Below are the code and all the weights of a small trained network. Each question names an input and a target symbol and asks about switching units off, where a switched-off unit gives its printed mean instead of its output.

import numpy as np


def w(rows, s, z=0):
    codes = np.array(rows[::2]) - 128.0
    scale = np.full(codes.shape[1], s)
    scale[-1] = z or s
    return codes * scale


def f(y):
    return np.maximum(y, 0)


def softmax(a):
    e = np.exp(a - a.max(-1, keepdims=True))
    return e / e.sum(-1, keepdims=True)


def log_softmax(a):
    a = a - a.max(-1, keepdims=True)
    return a - np.log(np.exp(a).sum(-1, keepdims=True))


def net(x, mask):
    ids = ['αβγεζηθλμξπστψω'.index(c) for c in x.split()]
    T = len(ids)
    res = E[ids] + P[:T]
    r = res
    for j in range(2):
        rows = slice(4 * j, 4 * j + 4)
        q, k, v = (r @ M[0][rows].T for M in (Q, K, V))
        z = softmax(np.where(np.tri(T) > 0, q @ k.T / 4**0.5, -1e9)) @ v
        o = O[0][rows]
        res = res + np.where(mask[j], z, o[:, -1]) @ o[:, :-1]
    y = f(res @ A[0][:, :-1].T + A[0][:, -1])
    res = res + np.where(mask[2:18], y, B[0][:, -1]) @ B[0][:, :-1]
    return log_softmax(res[-1] @ U[:, :-1].T + U[:, -1])


Q, K, V, O, A, B = {}, {}, {}, {}, {}, {}
E = w([
[42,115,55,122,122,56],'α',
[98,137,45,144,88,51],'β',
[106,131,139,189,220,34],'γ',
[141,156,60,109,53,61],'ε',
[87,135,75,72,79,64],'ζ',
[103,127,9,126,152,145],'η',
[128,112,44,71,111,146],'θ',
[108,46,154,156,220,110],'λ',
[179,131,208,145,198,54],'μ',
[138,116,167,63,225,94],'ξ',
[202,81,169,153,161,128],'π',
[193,110,159,95,227,133],'σ',
[198,130,146,48,147,114],'τ',
[119,23,197,83,175,114],'ψ',
[98,2,133,121,32,140],'ω',
],0.0095)
P = w([
[255,39,45,110,191,12],'0',
[194,78,99,111,163,83],'1',
[171,92,129,114,168,101],'2',
[149,113,131,112,154,118],'3',
[134,118,132,112,132,136],'4',
[120,133,136,117,127,145],'5',
[113,137,150,117,125,153],'6',
[104,144,153,115,116,162],'7',
[101,151,161,110,116,172],'8',
[87,152,163,121,111,173],'9',
[68,157,174,120,108,171],'10',
],0.0081)
Q[0] = w([
[121,106,68,83,73,165],'h0',
[110,107,79,162,100,146],'h0',
[19,155,16,90,3,179],'h0',
[95,159,164,175,70,189],'h0',
[152,98,152,66,192,54],'h1',
[111,140,169,153,84,148],'h1',
[42,163,94,116,80,128],'h1',
[42,140,13,79,25,187],'h1',
],0.032)
K[0] = w([
[119,124,221,118,117,136],'h0',
[84,163,168,107,85,141],'h0',
[93,199,213,134,95,249],'h0',
[27,229,120,186,137,158],'h0',
[180,16,55,105,159,145],'h1',
[77,197,120,176,118,122],'h1',
[80,179,137,102,125,208],'h1',
[75,147,220,156,128,251],'h1',
],0.025)
V[0] = w([
[131,57,56,253,99,200],'h0',
[124,123,109,70,223,203],'h0',
[248,116,177,104,64,193],'h0',
[159,194,177,220,178,99],'h0',
[101,61,128,170,161,168],'h1',
[98,174,57,179,113,123],'h1',
[96,84,176,102,76,66],'h1',
[171,141,107,140,196,205],'h1',
],0.023)
O[0] = w([
[5,181,201,178,127,157,65],'h0',
[130,110,156,26,150,172,178],'h0',
[157,108,138,168,23,205,95],'h0',
[190,169,132,185,205,171,2],'h0',
[102,176,59,133,131,137,166],'h1',
[178,158,143,150,107,69,20],'h1',
[111,44,84,159,139,143,184],'h1',
[117,216,161,85,125,141,127],'h1',
],0.021,0.0084)
A[0] = w([
[81,191,128,105,125,114,69],'n0',
[45,178,197,129,88,103,18],'n1',
[34,161,130,189,112,81,125],'n2',
[177,130,144,130,4,178,51],'n3',
[115,152,82,95,129,145,218],'n4',
[168,117,103,119,83,128,22],'n5',
[106,199,91,111,116,99,53],'n6',
[92,117,103,77,178,128,135],'n7',
[94,22,122,125,162,187,48],'n8',
[96,121,73,127,57,247,96],'n9',
[208,122,63,172,122,119,185],'n10',
[129,199,154,135,207,115,1],'n11',
[91,210,81,112,38,54,141],'n12',
[207,72,140,253,92,74,162],'n13',
[174,84,195,94,225,95,77],'n14',
[148,183,190,119,34,21,113],'n15',
],0.0062,0.0043)
B[0] = w([
[90,123,122,176,141,104,173],'n0',
[197,112,54,143,118,126,182],'n1',
[122,120,176,49,199,107,188],'n2',
[113,76,172,119,193,56,177],'n3',
[127,129,171,123,129,177,206],'n4',
[111,142,146,139,109,67,163],'n5',
[128,154,100,160,143,99,158],'n6',
[140,152,132,127,57,159,231],'n7',
[159,178,111,136,78,82,249],'n8',
[186,157,147,210,147,101,242],'n9',
[92,93,100,153,197,134,182],'n10',
[182,108,104,168,49,136,158],'n11',
[88,167,144,152,113,176,191],'n12',
[112,145,147,112,140,250,203],'n13',
[72,175,90,118,131,89,188],'n14',
[189,109,202,111,103,85,176],'n15',
],0.014,0.019)
U = w([
[92,154,98,105,157,64,52],'α',
[92,128,197,109,208,145,176],'β',
[173,196,55,170,154,88,30],'γ',
[121,49,159,155,101,251,151],'ε',
[66,12,32,137,69,159,184],'ζ',
[175,247,161,128,106,65,50],'η',
[84,80,219,75,4,148,181],'θ',
[21,233,93,149,71,236,252],'λ',
[189,120,70,145,194,200,115],'μ',
[185,153,63,31,123,141,49],'ξ',
[205,183,195,232,147,193,133],'π',
[225,182,190,71,153,225,96],'σ',
[233,96,131,132,149,94,124],'τ',
[233,140,64,178,12,178,52],'ψ',
[66,119,130,253,67,99,112],'ω',
],0.0025,0.0035)

Each question gives the input, a string of symbols that net reads in full, and the target symbol t.
The units are the heads (4 rows each of Q, K, V and O) and the neurons (one row each of A and B). Each row of codes is followed by its name. A weight is (code - 128) times the scale printed after its matrix; where a second scale follows, it is the last column's (O, A, B and U).
mask holds one flag per unit, heads first, then neurons. A switched-off unit (its flag False) gives its mean, the last column of its rows in O or B, instead of its output. The means were averaged over made-up inputs and are rounded, as every weight is.
A unit's drop is (log p(t) with every unit on - log p(t) with that unit switched off) / (log p(t) with every unit on - log p(t) with every unit switched off).
The circuit of an input: a set's keep is (log p(t) with only the set's units on - log p(t) with every unit switched off) / (log p(t) with every unit on - log p(t) with every unit switched off). Starting from the 12 units with the biggest drops (on a tie, the unit counted first), units are removed one at a time, each time the one whose removal leaves the highest keep (on an exact tie, the one counted first), for as long as the keep stays at least 0.8.
circuit, biggest first: the units of the circuit, biggest drop first
most important unit: the unit with the biggest drop
top k neurons: the k neurons with the biggest drops, biggest first
which heads matter: for each layer, one digit per head in row order, 1 if its drop is at least 0.15 and else 0, layers parted by /
input π ε ζ π ψ, target π: most important unit => h0
input γ ε ψ ε, target ψ: which heads matter => 11
input π π β η, target π: circuit, biggest first => h0, n9
input τ λ π β θ η τ ψ, target τ: which heads matter => 10
input ζ ξ ζ, target ξ: circuit, biggest first => h0, n9
input θ ζ ψ λ λ τ ψ λ λ λ ξ, target θ: which heads matter => 11
input λ ω ζ ζ τ λ μ, target λ: which heads matter => 01
input β ζ ε λ λ ζ τ η, target τ: circuit, biggest first => h0, n3, n9
input γ γ λ, target γ: circuit, biggest first => h0, n14
input α λ λ γ β μ θ λ α ζ, target λ: circuit, biggest first => h1, n12
input α ζ ξ σ, target α: which heads matter => 10
input μ λ ζ α θ τ, target μ: which heads matter => 10
input σ τ ζ γ β θ η, target θ: top 2 neurons => n15, n9
input ε π ψ ζ β, target ψ: which heads matter => 11
input σ η λ π γ γ σ ξ ζ μ ζ, target μ: circuit, biggest first => h0, n10
input λ ζ μ ε θ ζ θ θ ε ζ, target θ: top 2 neurons => n9, n15
input σ ψ ε ψ, target σ: circuit, biggest first => h0, h1
input θ ζ η θ π ζ γ, target θ: circuit, biggest first => h0, h1
input ζ π ψ λ, target ζ: circuit, biggest first => h1, h0, n9
input λ λ μ γ, target λ: which heads matter => 01
input λ π λ π ψ η τ θ λ η, target λ: circuit, biggest first => h1
input ε λ σ ψ, target ε: circuit, biggest first => n13, h0, h1
